<101>: [ 1.75  1.93 -4.43  3.51  7.94]
<95>: [ 1.75  1.93 -4.42  3.51 -8.33]
<83>: [ 1.75  1.93 -4.42  3.51  7.94]
asked: [ 1.75  1.93 -4.42  3.51  7.94] | <83>
chg <95>: [ 1.76  1.93 -4.42  3.51 -8.33] | 0, [1.75]
tail: [ 1.75  1.93 -4.43  3.51] | [7.94]
chg <83>: [ 1.75  1.94 -4.42  3.51  7.94] | 1, [1.93]
chg <101>: [ 1.74  1.93 -4.43  3.51  7.94] | 0, [1.75]
tail: [ 1.75  1.93 -4.43] | [3.51 7.94]
tail: [ 1.93 -4.43  3.51] | [7.94]

<128>: [ 2.10 -1.82 -1.07  0.05 -1.31  3.38 -1.08]
<43>: [ 2.10 -1.82 -1.07  0.05 -1.31  3.38  1.07]
<131>: [ 3.58 -1.82 -1.08 -6.35  0.82 -1.34 -2.04]
<82>: [ 0.16  0.84 -1.89 -1.54  1.40 -1.57  1.07]
chg <128>: [ 2.11 -1.82 -1.07  0.05 -1.31  3.38 -1.08] | 0, [2.10]
chg <128>: [ 2.10 -1.81 -1.07  0.05 -1.31  3.38 -1.08] | 1, [-1.82]
tail: [-1.89 -1.54] | [ 1.40 -1.57  1.07]

<76>: [-2.72  0.40  6.91  5.28  1.42  0.63 -0.89 -3.79  2.27  1.90  0.94  0.95
  5.77 -4.05 -0.10  0.82  0.25  5.12  1.36  2.04 -3.43 -1.76  4.28]
<44>: [-1.15 -0.66 -2.61  1.28 -0.31 -0.32  0.80 -1.91  2.01 -0.28 -0.25 -0.57
 -2.29  0.73 -1.86 -0.03  1.17  1.26 -2.61 -0.38  1.51  3.09 -0.92]
<162>: [-1.91  0.76  6.03  6.71  1.44  0.52 -1.24 -2.61  1.16  1.85  0.96  1.22
  6.67 -4.23  0.86  0.78 -0.31  4.23  2.69  2.06 -4.08 -3.28  4.48]
<94>: [-1.75 -0.57 -1.52  2.97 -0.01 -0.18  0.63 -2.70  2.54  0.18 -0.09 -0.39
 -1.02 -0.18 -1.85  0.18  1.24  2.28 -2.32  0.16  0.69  2.70 -0.06]
<2>: [-1.09  1.02  6.91  5.28  1.42  0.64 -1.60 -1.22 -0.19  1.82  1.00  1.41
  7.22 -4.14  1.76  0.63 -0.89  3.09  3.86  2.00 -4.42 -4.59  4.50]
<100>: [-1.92 -0.49 -0.79  3.59  0.18 -0.11  0.39 -2.93  2.65  0.40  0.03 -0.28
 -0.32 -0.56 -1.72  0.28  1.11  2.77 -2.03  0.16  0.68  3.09  0.48]
<133>: [-0.78 -0.65 -2.96  0.27 -0.41 -0.26  0.80 -1.33  1.61 -0.46 -0.37 -0.68
 -2.73  1.16 -1.68 -0.02  1.05  0.49 -2.59 -0.44  1.78  2.94 -1.20]
tail: [1.51 3.09] | [-0.92]
chg <76>: [-2.72  0.40  6.91  5.28  1.42  0.63 -0.89 -3.79  2.27  1.90  0.94  0.95
  5.77 -4.05 -0.10  0.82  0.26  5.12  1.36  2.04 -3.43 -1.76  4.28] | 16, [0.25]
tail: [0.16 0.69] | [ 2.70 -0.06]
tail: [6.91 5.28 1.42 0.64] | [-1.60 -1.22 -0.19  1.82  1.00  1.41  7.22 -4.14  1.76  0.63 -0.89  3.09
  3.86  2.00 -4.42 -4.59  4.50]
chg <44>: [-1.15 -0.66 -2.61  1.28 -0.31 -0.32  0.80 -1.91  2.01 -0.28 -0.25 -0.57
 -2.29  0.72 -1.86 -0.03  1.17  1.26 -2.61 -0.38  1.51  3.09 -0.92] | 13, [0.73]

<50>: [ 7.30 -4.05 -2.27 -0.20 -2.68]
<200>: [ 4.62 -3.39 -1.67  2.74 -5.45]
<118>: [-0.69 -3.71  0.68  2.35 -2.64]
<53>: [ 7.30 -4.06 -2.27  2.98 -6.84]
<122>: [ 5.26 -4.38 -1.85  3.67 -5.68]
<202>: [ 7.89 -2.64 -1.75  0.82 -6.89]
<80>: [ 4.07 -2.54 -1.48  2.51 -3.40]
<37>: [ 4.07 -2.54 -1.49  2.65 -2.12]
<185>: [ 4.39 -0.51 -1.13  0.45 -4.63]
<81>: [-0.26 -4.54 -0.21  3.25 -2.55]
<155>: [-0.79 -1.37  2.13 -1.86 -1.79]
chg <118>: [-0.69 -3.71  0.68  2.34 -2.64] | 3, [2.35]
tail: [ 4.07 -2.54 -1.48] | [ 2.51 -3.40]
tail: [-0.79 -1.37  2.13 -1.86] | [-1.79]
tail: [ 7.30 -4.06 -2.27] | [ 2.98 -6.84]

<25>: [-4.77 -2.85  4.89 -7.27]
<72>: [ 0.37  0.87 -2.33 -2.49]
<124>: [-3.70 -3.13  3.82 -8.39]
<65>: [-2.14 -1.11  2.64 -3.17]
tail: [-4.77 -2.85  4.89] | [-7.27]
chg <72>: [ 0.38  0.87 -2.33 -2.49] | 0, [0.37]
tail: [-2.85  4.89] | [-7.27]
chg <65>: [-2.13 -1.11  2.64 -3.17] | 0, [-2.14]

<10>: [ 3.43  1.60  2.45 -4.58  4.97  4.07  5.35 -0.84  0.59  0.03]
<168>: [-1.77  2.76 -0.71  2.02 -0.23 -2.81  3.10 -2.05 -0.38  0.72]
<30>: [ 4.22 -0.32  2.70 -6.47  5.28  5.13  2.56  0.97  0.99 -1.18]
<145>: [ 0.35 -3.41 -0.43  2.87 -3.74  2.01 -4.47  1.17 -0.42  1.51]
<106>: [ 1.36  3.54  1.55 -5.24  5.91  0.09  6.00 -1.06  0.78 -1.71]
<32>: [ 0.43 -3.01 -0.25  0.13 -1.75  1.23 -4.56  2.01  0.07 -0.41]
<36>: [ 1.88  1.34  1.42 -2.65  3.10  2.12  3.68 -0.77  0.31  0.08]
<68>: [-0.61  3.06  0.14 -1.17  2.40 -1.89  4.08 -1.53  0.08 -0.57]
<40>: [ 1.88  1.34  1.42 -2.65  3.10 -1.72 -6.86  2.26 -0.17 -0.76]
chg <168>: [-1.77  2.76 -0.71  2.02 -0.23 -2.80  3.10 -2.05 -0.38  0.72] | 5, [-2.81]
tail: [ 3.10 -1.72] | [-6.86  2.26 -0.17 -0.76]

<33>: [ 3.55  3.44 -2.83 -0.80  2.76  1.78  5.83]
<49>: [-3.97  2.58  4.94 -3.89  0.89 -0.74 -0.79]
<26>: [-4.39 -0.70  1.24 -1.05  0.57  2.06 -2.85]
<148>: [ 4.40 -7.34 -4.49  6.84  0.90 -0.74 -0.79]
<93>: [-6.16 -3.69  2.12  1.02 -0.17  1.29 -7.02]
<20>: [-4.19  1.74 -0.78 -1.58  3.62  5.57  0.45]
chg <26>: [-4.39 -0.71  1.24 -1.05  0.57  2.06 -2.85] | 1, [-0.70]
chg <20>: [-4.19  1.74 -0.78 -1.58  3.62  5.57  0.44] | 6, [0.45]
chg <93>: [-6.16 -3.69  2.12  1.03 -0.17  1.29 -7.02] | 3, [1.02]
tail: [-0.78 -1.58] | [3.62 5.57 0.45]

<97>: [ 6.31  6.84  2.24 -4.55 -8.34 -5.94  1.00  7.04  7.60  2.85 -3.20 -8.34
 -6.27]
<135>: [ 6.20  0.74 -8.09  5.66  3.18 -6.32  0.99  7.04  7.60 -6.72  6.18  3.18
  3.39]
<123>: [ 6.28  1.27 -8.30 -0.90  5.08 -5.91 -1.81  4.82  1.88 -6.83  0.40  5.08
  8.40]
<130>: [ 6.20  0.74 -8.09  5.66  3.18 -6.32  0.25  5.16 -1.05 -6.72  6.18  3.18
 -4.33]
<58>: [ 6.30  6.62  0.76 -6.42 -8.12 -2.27  5.51 -3.61  3.12  4.98 -0.67  7.33
 -7.11]
<85>: [ 6.28  1.27 -8.30  4.18  5.08 -5.91 -1.81  4.82  1.88 -6.83  0.40  5.08
  8.40]
tail: [1.00 7.04 7.60] | [ 2.85 -3.20 -8.34 -6.27]
tail: [-8.30  4.18] | [ 5.08 -5.91 -1.81  4.82  1.88 -6.83  0.40  5.08  8.40]
tail: [-4.55 -8.34] | [-5.94  1.00  7.04  7.60  2.85 -3.20 -8.34 -6.27]
chg <97>: [ 6.31  6.84  2.24 -4.55 -8.34 -5.94  1.00  7.05  7.60  2.85 -3.20 -8.34
 -6.27] | 7, [7.04]

<6>: [-4.50 -3.52 -4.61  3.79 -6.85  1.16 -3.63  0.29  1.16  4.62 -7.46 -5.51]
<126>: [ 3.73 -5.13  7.36 -5.76 -1.46 -0.97 -3.58 -2.28  1.61 -4.36 -2.61  6.80]
<136>: [ 4.28  4.59  3.20 -3.39  3.67 -6.91  3.62 -3.13 -2.61 -4.36  6.03  3.51]
<89>: [-0.48  6.29 -3.18  0.86  7.85  6.12  6.93  4.81  8.02  1.27  0.33 -2.88]
chg <126>: [ 3.73 -5.13  7.36 -5.76 -1.46 -0.98 -3.58 -2.28  1.61 -4.36 -2.61  6.80] | 5, [-0.97]
chg <89>: [-0.48  6.29 -3.18  0.85  7.85  6.12  6.93  4.81  8.02  1.27  0.33 -2.88] | 3, [0.86]
chg <126>: [ 3.73 -5.13  7.36 -5.76 -1.47 -0.97 -3.58 -2.28  1.61 -4.36 -2.61  6.80] | 4, [-1.46]
chg <136>: [ 4.29  4.59  3.20 -3.39  3.67 -6.91  3.62 -3.13 -2.61 -4.36  6.03  3.51] | 0, [4.28]
tail: [ 3.62 -3.13] | [-2.61 -4.36  6.03  3.51]

<189>: [-3.10 -1.02  0.80 -0.14 -0.90  1.81  1.32 -0.04]
<150>: [ 5.13 -1.37  0.51  5.45 -4.80  5.47 -3.99 -4.22]
<120>: [ 2.78 -1.70  0.42 -4.47  5.83  6.44 -3.57 -3.62]
<192>: [ 0.10 -0.70  1.14 -0.44  0.70  1.39  0.22 -1.06]
<183>: [-3.37 -1.33 -0.01  0.66 -1.35  0.91  2.05  0.13]
<113>: [-0.75  0.94  2.06  3.19 -2.50 -3.49  3.26  0.84]
<191>: [-2.18 -1.73 -0.47 -0.55  0.49  2.42  0.78 -0.85]
<84>: [-1.73  0.18  2.67  0.02 -0.61  1.71  0.71  0.04]
<77>: [ 1.06 -1.46 -0.41 -1.06  2.81  2.59 -0.53 -2.04]
<54>: [-2.68  1.06  1.64  5.45  0.48  2.42  0.78  2.24]
chg <192>: [ 0.10 -0.70  1.14 -0.44  0.70  1.39  0.21 -1.06] | 6, [0.22]
tail: [5.45 0.48] | [2.42 0.78 2.24]
tail: [0.49 2.42 0.78] | [-0.85]

<99>: [ 4.10  0.73  3.21  2.93  5.68 -5.40]
<71>: [2.26 5.50 2.87 1.49 2.65 2.49]
<7>: [ 3.17  2.32  1.66  1.25 -5.17  3.71]
<110>: [-1.23  7.27  0.16  1.26 -5.17  8.08]
tail: [3.17 2.32 1.66] | [ 1.25 -5.17  3.71]
tail: [ 1.26 -5.17] | [8.08]
tail: [-1.23  7.27  0.16] | [ 1.26 -5.17  8.08]

<167>: [ 2.40  3.13 -1.68  1.73 -0.75  0.95  1.16 -1.81 -1.85 -2.44  7.83  0.40
 -3.13  0.44  3.16  0.45  1.81  4.32  3.85 -2.73 -1.92 -2.57  3.30 -2.08
  1.61  0.71  1.03 -3.91  3.03  4.65  3.56  1.75 -1.99]
<86>: [-2.21 -3.53  1.83 -1.28  0.33 -0.23 -1.64  1.89  2.18  1.92 -7.81 -0.36
  2.76  0.02 -3.36 -0.55 -1.32 -4.67 -4.55  3.08  1.62  2.55 -2.17  1.19
 -2.42 -0.62 -0.52  4.23 -3.13 -4.85 -3.29 -1.48  1.51]
<57>: [ 2.62  2.13 -1.43  2.61 -1.26  2.23  0.80 -2.01 -1.19 -3.17  7.46 -0.05
 -4.03  0.77  2.29  0.40  2.66  3.55  2.65 -1.79 -2.33 -2.50  4.76 -3.59
  0.98  0.86  1.45 -3.26  2.70  4.06  3.56  2.16 -2.29]
<13>: [-2.74  2.58  2.35 -1.93 -2.22  0.46 -1.38 -0.73 -1.18 -0.77  2.01 -3.34
 -2.04  0.22 -3.45  0.44  6.21 -1.68  0.95  3.54  1.50  4.09  3.64 -0.63
  0.62 -6.71  6.02  0.25 -3.24 -2.36  2.27 -2.10  0.01]
<117>: [ 1.45  0.90 -3.16  0.80  1.22 -0.91  5.05 -2.21 -1.11  0.16  3.49 -0.04
 -0.79 -1.64  2.61  1.05 -2.44  3.23  4.97 -2.34 -1.09 -2.78 -3.26  1.15
  5.70  4.29 -4.83 -3.87  2.90  3.68 -2.19  0.52  2.28]
<78>: [-0.75  0.28  0.59 -2.96  2.59 -4.43 -1.79  3.16 -0.24  3.91 -4.83  3.04
  5.57 -0.59  2.20 -0.83 -5.08  0.27 -0.93 -2.88  2.19  0.17 -6.12  5.65
 -2.32 -0.30 -1.85  1.62  0.32 -0.51 -0.55 -0.84 -0.08]
<159>: [ 1.97  0.35 -1.09  3.51 -2.17  4.11  1.09 -2.67 -0.05 -4.11  6.11 -1.54
 -5.23  0.96 -0.12  0.50  4.18  1.29  1.12  0.91 -2.71 -1.52  6.27 -5.67
  1.05  1.07  1.66 -2.21  1.23  2.14  1.99  1.81 -1.23]
chg <57>: [ 2.62  2.13 -1.43  2.61 -1.26  2.23  0.80 -2.01 -1.19 -3.17  7.46 -0.05
 -4.03  0.77  2.29  0.40  2.66  3.55  2.65 -1.79 -2.33 -2.50  4.76 -3.59
  0.98  0.86  1.45 -3.26  2.70  4.07  3.56  2.16 -2.29] | 29, [4.06]
chg <117>: [ 1.45  0.90 -3.16  0.80  1.22 -0.91  5.05 -2.21 -1.11  0.16  3.49 -0.04
 -0.79 -1.64  2.61  1.05 -2.44  3.23  4.97 -2.34 -1.09 -2.78 -3.26  1.15
  5.69  4.29 -4.83 -3.87  2.90  3.68 -2.19  0.52  2.28] | 24, [5.70]

